Below are the code and all the weights of a small trained network. Each question names an input and a class and asks about switching units off, where a switched-off unit gives its printed mean instead of its output.

import numpy as np


def w(rows, s, z=0):
    codes = np.array(rows[::2]) - 128.0
    scale = np.full(codes.shape[1], s)
    scale[-1] = z or s
    return codes * scale


def f(y):
    return np.maximum(y, 0)


def log_softmax(a):
    a = a - a.max(-1, keepdims=True)
    return a - np.log(np.exp(a).sum(-1, keepdims=True))


def net(x, mask):
    res = np.array(x, float).reshape(1, 3) / 4 @ E
    y = f(res @ A[0][:, :-1].T + A[0][:, -1])
    res = res + np.where(mask, y, B[0][:, -1]) @ B[0][:, :-1]
    return log_softmax(res[-1] @ U[:, :-1].T + U[:, -1])


A, B = {}, {}
E = w([
[137,250,136,81,115,157],'x0',
[161,132,117,133,238,136],'x1',
[175,78,238,104,111,169],'x2',
],0.024)
A[0] = w([
[149,198,66,71,151,135,135],'N0',
[181,139,186,141,210,172,87],'N1',
[138,18,211,179,135,124,163],'N2',
[107,69,83,190,133,84,208],'N3',
[141,146,167,22,83,167,110],'N4',
[181,138,171,65,234,125,87],'N5',
[188,78,120,72,44,196,109],'N6',
[57,121,76,181,55,118,255],'N7',
[121,152,84,140,175,89,132],'N8',
[128,174,142,100,49,100,115],'N9',
[119,140,86,164,44,117,211],'N10',
[176,236,121,101,92,143,174],'N11',
[169,126,95,172,249,162,183],'N12',
[167,88,80,200,108,124,197],'N13',
[181,188,152,43,184,214,29],'N14',
],0.014,0.0085)
B[0] = w([
[72,149,10,130,193,127,204],'N0',
[226,189,120,166,65,253,202],'N1',
[232,113,234,126,91,90,251],'N2',
[136,90,1,178,54,191,208],'N3',
[49,185,184,58,50,127,205],'N4',
[185,161,71,172,66,232,207],'N5',
[102,95,232,11,132,114,196],'N6',
[103,137,65,237,34,107,214],'N7',
[79,98,74,54,209,152,178],'N8',
[86,168,179,115,161,66,191],'N9',
[89,166,133,211,60,93,194],'N10',
[56,218,138,142,206,87,232],'N11',
[182,61,45,89,218,208,222],'N12',
[121,92,95,132,68,165,184],'N13',
[121,215,86,142,52,218,217],'N14',
],0.0094,0.032)
U = w([
[119,138,83,197,34,172,252],'0',
[125,4,63,160,164,159,113],'1',
[76,158,102,208,142,58,59],'2',
[97,136,77,126,217,153,21],'3',
[142,41,172,138,54,73,240],'4',
[220,74,149,176,142,157,40],'5',
[85,148,171,92,114,125,132],'6',
],0.014,0.0039)

Each question gives the input, the list of numbers given to net, and the class t.
The units are the neurons (one row each of A and B). Each row of codes is followed by its name. A weight is (code - 128) times the scale printed after its matrix; where a second scale follows, it is the last column's (A, B and U).
mask holds one flag per neuron, in row order. A switched-off neuron (its flag False) gives its mean, the last column of its row in B, instead of its output. The means were averaged over made-up inputs and are rounded, as every weight is.
A unit's drop is (log p(t) with every unit on - log p(t) with that unit switched off) / (log p(t) with every unit on - log p(t) with every unit switched off).
The circuit of an input: a set's keep is (log p(t) with only the set's units on - log p(t) with every unit switched off) / (log p(t) with every unit on - log p(t) with every unit switched off). Starting from the 12 units with the biggest drops (on a tie, the unit counted first), units are removed one at a time, each time the one whose removal leaves the highest keep (on an exact tie, the one counted first), for as long as the keep stays at least 0.8.
circuit, biggest first: the units of the circuit, biggest drop first
k most important neurons: the k neurons with the biggest drops, biggest first
drop of u: that unit's drop, to one decimal
input [-7,-5,2], class 4: circuit, biggest first -> N2
input [2,3,0], class 3: circuit, biggest first -> N7, N3
input [-1,6,0], class 1: 2 most important neurons -> N12, N2
input [0,5,8], class 5: 2 most important neurons -> N2, N7
input [8,1,0], class 3: 2 most important neurons -> N11, N0
input [0,7,0], class 1: 3 most important neurons -> N12, N11, N2
input [-5,5,1], class 5: 2 most important neurons -> N2, N0
input [8,-2,0], class 2: 2 most important neurons -> N11, N0
input [-5,-7,1], class 4: drop of N2 -> 0.2
input [6,-3,1], class 6: drop of N4 -> 0.1
input [1,-5,-7], class 2: drop of N1 -> 0.2
